Below is a small trained network, with its code and all its weights. Each question gives an input and a class and asks what happens when units are switched off, that is, made to give their printed mean instead of their output.

import numpy as np


def w(rows, s, z=0):
    codes = np.array(rows[::2]) - 128.0
    scale = np.full(codes.shape[1], s)
    scale[-1] = z or s
    return codes * scale


def norm(h):
    return h / np.sqrt((h * h).mean(-1, keepdims=True) + 1e-5)


def f(y):
    return np.maximum(y, 0)


def log_softmax(a):
    a = a - a.max(-1, keepdims=True)
    return a - np.log(np.exp(a).sum(-1, keepdims=True))


def net(x, mask):
    res = np.array(x, float).reshape(1, 5) / 4 @ E
    u = 0
    for l in range(2):
        y = f(norm(res) @ A[l][:, :-1].T + A[l][:, -1])
        res = res + np.where(mask[u : u + 7], y, B[l][:, -1]) @ B[l][:, :-1]
        u += 7
    return log_softmax(norm(res)[-1] @ U[:, :-1].T + U[:, -1])


A, B = {}, {}
E = w([
[197,208,121],'x0',
[87,140,77],'x1',
[103,40,158],'x2',
[162,89,71],'x3',
[131,254,147],'x4',
],0.0069)
A[0] = w([
[190,134,105,178],'L0N0',
[158,41,155,170],'L0N1',
[164,138,152,177],'L0N2',
[65,128,76,255],'L0N3',
[130,121,253,188],'L0N4',
[106,181,215,85],'L0N5',
[145,148,69,226],'L0N6',
],0.015,0.0037)
B[0] = w([
[195,81,166,203],'L0N0',
[34,86,157,254],'L0N1',
[182,21,30,179],'L0N2',
[52,50,212,247],'L0N3',
[157,113,2,227],'L0N4',
[89,165,11,207],'L0N5',
[187,122,211,223],'L0N6',
],0.0077,0.0064)
A[1] = w([
[98,230,206,254],'L1N0',
[248,148,175,118],'L1N1',
[137,82,122,82],'L1N2',
[172,107,95,150],'L1N3',
[196,36,135,195],'L1N4',
[153,175,184,33],'L1N5',
[172,109,254,76],'L1N6',
],0.01,0.0039)
B[1] = w([
[3,69,139,176],'L1N0',
[185,159,167,203],'L1N1',
[99,100,102,158],'L1N2',
[185,119,142,174],'L1N3',
[93,127,186,255],'L1N4',
[118,139,68,138],'L1N5',
[168,111,135,183],'L1N6',
],0.011,0.0066)
U = w([
[61,87,130,230],'0',
[168,190,48,36],'1',
[252,185,153,180],'2',
[111,198,96,3],'3',
],0.014,0.0065)

Each question gives the input, the list of numbers given to net, and the class t.
The units are the neurons (one row each of A and B). Each row of codes is followed by its name. A weight is (code - 128) times the scale printed after its matrix; where a second scale follows, it is the last column's (A, B and U).
mask holds one flag per neuron, layer by layer. A switched-off neuron (its flag False) gives its mean, the last column of its row in B, instead of its output. The means were averaged over made-up inputs and are rounded, as every weight is.
A unit's drop is (log p(t) with every unit on - log p(t) with that unit switched off) / (log p(t) with every unit on - log p(t) with every unit switched off).
The circuit of an input: a set's keep is (log p(t) with only the set's units on - log p(t) with every unit switched off) / (log p(t) with every unit on - log p(t) with every unit switched off). Starting from the 12 units with the biggest drops (on a tie, the unit counted first), units are removed one at a time, each time the one whose removal leaves the highest keep (on an exact tie, the one counted first), for as long as the keep stays at least 0.8.
circuit, biggest first: the units of the circuit, biggest drop first
top k neurons: the k neurons with the biggest drops, biggest first
drop when u is switched off: that unit's drop, to one decimal
input [7,-4,-7,-5,5], class 1: circuit, biggest first => (L0N5 L0N3)
input [3,6,6,-3,6], class 3: circuit, biggest first => (L0N1 L1N4)
input [7,-6,6,-5,4], class 1: circuit, biggest first => (L0N5 L0N4)
input [2,-4,-6,-1,-6], class 2: top 2 neurons => (L0N3 L0N0)
input [-2,4,-6,8,2], class 2: circuit, biggest first => (L0N1 L0N6)
input [2,2,8,1,7], class 2: circuit, biggest first => (L0N1)
input [-4,0,2,-5,4], class 3: top 2 neurons => (L0N4 L0N5)
input [0,3,-8,1,0], class 2: top 2 neurons => (L0N1 L1N1)
input [-2,-1,-6,-1,-3], class 2: top 4 neurons => (L0N6 L0N1 L1N6 L0N0)
input [-2,-7,4,-1,7], class 3: drop when L0N5 is switched off => 0.3
input [-3,-2,-2,-7,4], class 1: drop when L0N4 is switched off => 0.2
input [6,-4,8,-5,8], class 1: drop when L0N5 is switched off => 0.3
